Below is a small trained network, with its code and all its weights. Each question gives an input and a target symbol and asks what happens when units are switched off, that is, made to give their printed mean instead of their output.

import numpy as np


def w(rows, s, z=0):
    codes = np.array(rows[::2]) - 128.0
    scale = np.full(codes.shape[1], s)
    scale[-1] = z or s
    return codes * scale


def f(y):
    return np.maximum(y, 0)


def softmax(a):
    e = np.exp(a - a.max(-1, keepdims=True))
    return e / e.sum(-1, keepdims=True)


def log_softmax(a):
    a = a - a.max(-1, keepdims=True)
    return a - np.log(np.exp(a).sum(-1, keepdims=True))


def net(x, mask):
    ids = ['βεζθλμξπτφ'.index(c) for c in x.split()]
    T = len(ids)
    res = E[ids] + P[:T]
    u = 0
    for l in range(2):
        q, k, v = (res @ M[l].T for M in (Q, K, V))
        z = softmax(np.where(np.tri(T) > 0, q @ k.T / 3**0.5, -1e9)) @ v
        res = res + np.where(mask[u], z, O[l][:, -1]) @ O[l][:, :-1]
        u += 1
        y = f(res @ A[l][:, :-1].T + A[l][:, -1])
        res = res + np.where(mask[u : u + 4], y, B[l][:, -1]) @ B[l][:, :-1]
        u += 4
    return log_softmax(res[-1] @ U[:, :-1].T + U[:, -1])


Q, K, V, O, A, B = {}, {}, {}, {}, {}, {}
E = w([
[149,61,115,2,220,205,157,215,163,105],'β',
[166,90,126,175,117,86,216,147,120,73],'ε',
[13,208,228,50,161,91,164,238,109,139],'ζ',
[190,116,174,104,219,160,121,100,91,151],'θ',
[67,87,68,142,138,113,82,126,104,178],'λ',
[31,165,224,184,156,191,167,133,224,177],'μ',
[125,81,171,76,58,150,37,182,236,70],'ξ',
[94,163,82,117,164,59,106,82,146,38],'π',
[33,208,103,191,138,240,118,204,123,33],'τ',
[113,145,90,67,63,161,191,75,99,122],'φ',
],0.0058)
P = w([
[114,249,65,88,159,158,167,250,236,181],'0',
[85,190,72,82,170,169,177,214,207,136],'1',
[99,168,92,95,172,163,166,186,187,122],'2',
[91,134,104,92,163,155,154,172,168,112],'3',
[92,126,115,114,158,151,147,153,146,104],'4',
[85,101,133,103,138,132,140,134,137,101],'5',
[75,88,149,114,163,123,144,113,123,98],'6',
[68,66,158,117,156,127,126,94,104,82],'7',
[72,50,176,134,144,114,105,74,87,66],'8',
[54,36,192,140,134,113,112,49,66,67],'9',
[36,3,225,127,133,89,109,45,51,58],'10',
[28,23,208,138,132,91,119,32,57,57],'11',
],0.0026)
Q[0] = w([
[122,84,110,93,125,133,138,130,161,98],'L0H0',
[172,119,132,168,173,77,72,137,146,118],'L0H0',
[2,77,188,108,200,198,158,180,158,61],'L0H0',
],0.029)
K[0] = w([
[156,69,108,95,76,109,104,119,127,114],'L0H0',
[166,94,112,170,229,76,87,207,164,149],'L0H0',
[144,56,121,162,137,64,125,5,13,122],'L0H0',
],0.021)
V[0] = w([
[124,107,109,44,8,161,141,71,161,138],'L0H0',
[134,176,99,155,115,129,165,59,68,155],'L0H0',
[203,73,68,88,197,27,136,139,79,158],'L0H0',
],0.013)
O[0] = w([
[81,75,169,11,5,131,114,97,206,123,37],'L0H0',
[196,73,77,106,87,141,62,106,102,64,73],'L0H0',
[162,67,173,146,216,2,44,221,150,118,254],'L0H0',
],0.0054,0.00084)
A[0] = w([
[111,111,234,136,101,119,56,162,241,144,212],'L0N0',
[95,114,153,112,103,177,37,248,128,27,49],'L0N1',
[109,71,75,169,101,99,163,156,124,161,255],'L0N2',
[110,112,215,225,123,134,143,67,230,212,55],'L0N3',
],0.014,0.00099)
B[0] = w([
[123,84,176,68,65,88,93,149,227,156,218],'L0N0',
[46,75,78,132,159,203,177,127,133,51,253],'L0N1',
[122,79,83,155,89,110,121,185,121,129,163],'L0N2',
[67,146,164,255,170,144,125,120,193,115,178],'L0N3',
],0.01,0.0055)
Q[1] = w([
[147,141,118,112,115,161,73,103,90,209],'L1H0',
[209,199,132,106,125,107,112,68,113,133],'L1H0',
[254,178,122,145,81,104,134,128,63,204],'L1H0',
],0.028)
K[1] = w([
[82,128,93,75,85,243,67,171,140,248],'L1H0',
[137,237,122,89,146,122,165,120,208,59],'L1H0',
[135,169,100,136,151,160,188,241,162,163],'L1H0',
],0.016)
V[1] = w([
[139,165,154,66,217,140,79,51,162,79],'L1H0',
[229,82,227,135,132,220,182,165,118,132],'L1H0',
[79,84,119,102,166,209,33,126,93,253],'L1H0',
],0.016)
O[1] = w([
[126,221,128,59,197,154,60,150,198,41,2],'L1H0',
[184,79,201,159,94,229,223,253,175,110,16],'L1H0',
[50,128,78,119,131,225,10,213,101,251,127],'L1H0',
],0.0073,0.0051)
A[1] = w([
[53,152,214,34,163,77,188,186,65,153,112],'L1N0',
[204,59,97,27,205,158,156,64,94,170,245],'L1N1',
[152,180,150,42,35,201,142,72,53,118,197],'L1N2',
[176,182,240,73,251,139,165,112,38,231,254],'L1N3',
],0.012,0.0018)
B[1] = w([
[153,133,135,60,202,101,191,130,97,206,211],'L1N0',
[176,111,122,155,170,137,60,214,189,103,253],'L1N1',
[188,166,87,104,58,192,140,98,155,156,209],'L1N2',
[131,124,250,98,99,189,68,139,38,68,213],'L1N3',
],0.011,0.0043)
U = w([
[196,59,135,197,102,61,220,138,107,99,198],'β',
[134,197,90,104,178,30,88,65,139,54,210],'ε',
[119,152,159,48,168,103,195,119,101,184,5],'ζ',
[199,178,95,126,82,161,134,96,131,157,148],'θ',
[187,105,144,137,214,182,95,254,150,108,163],'λ',
[73,95,61,159,118,88,61,142,69,207,226],'μ',
[97,173,207,204,130,112,122,95,192,172,27],'ξ',
[60,169,75,185,140,228,190,78,72,65,70],'π',
[154,147,206,111,120,143,93,135,58,108,93],'τ',
[125,67,129,33,33,137,108,101,196,113,86],'φ',
],0.0042,0.0013)

Each question gives the input, a string of symbols that net reads in full, and the target symbol t.
The units are the heads (3 rows each of Q, K, V and O) and the neurons (one row each of A and B). Each row of codes is followed by its name. A weight is (code - 128) times the scale printed after its matrix; where a second scale follows, it is the last column's (O, A, B and U).
mask holds one flag per unit, layer by layer, with each layer's heads first. A switched-off unit (its flag False) gives its mean, the last column of its rows in O or B, instead of its output. The means were averaged over made-up inputs and are rounded, as every weight is.
A unit's drop is (log p(t) with every unit on - log p(t) with that unit switched off) / (log p(t) with every unit on - log p(t) with every unit switched off).
The circuit of an input: a set's keep is (log p(t) with only the set's units on - log p(t) with every unit switched off) / (log p(t) with every unit on - log p(t) with every unit switched off). Starting from all 10 units, units are removed one at a time, each time the one whose removal leaves the highest keep (on an exact tie, the one counted first), for as long as the keep stays at least 0.8.
circuit, biggest first: the units of the circuit, biggest drop first
k most important neurons: the k neurons with the biggest drops, biggest first
top k neurons in layer l: the k neurons of layer l with the biggest drops, biggest first
drop when u is switched off: that unit's drop, to one decimal
input μ λ λ θ μ μ λ π π φ μ, target φ: circuit, biggest first : L0N0
input φ λ τ ζ τ, target μ: top 2 neurons in layer 0 : L0N2; L0N3
input π λ τ ζ μ, target ξ: 3 most important neurons : L0N3; L0N0; L0N1
input λ π β λ π θ ε ζ, target β: circuit, biggest first : L1H0; L0H0
input λ ε λ ε β τ, target β: circuit, biggest first : L1H0; L0N2
input μ π μ τ μ ε π π ζ τ θ, target τ: circuit, biggest first : L1N3; L0N1; L0N0
input φ ξ ε τ, target π: top 2 neurons in layer 1 : L1N1; L1N0
input λ τ ε ξ β ξ, target β: circuit, biggest first : L1H0; L0N1
input λ φ λ λ ζ φ ζ, target ζ: 2 most important neurons : L1N0; L1N1
input φ μ τ ε θ τ θ ε ζ θ λ, target μ: circuit, biggest first : L1H0; L0N2
input ζ β τ τ λ π ε ε ξ ζ, target β: 2 most important neurons : L0N2; L0N1
input π π λ ζ, target μ: 2 most important neurons : L0N2; L0N1
input θ λ φ μ β β τ, target π: 2 most important neurons : L0N1; L1N1
input θ ξ ξ λ λ π τ β β, target ε: circuit, biggest first : L1H0
input θ β β β ζ, target λ: drop when L0N1 is switched off : 0.1
input τ λ ξ, target μ: drop when L0N2 is switched off : 0.3
input λ β θ ξ, target λ: drop when L1H0 is switched off : 1.5
input τ λ β ξ π ζ τ μ ξ ε ξ φ, target θ: drop when L0H0 is switched off : 0.5
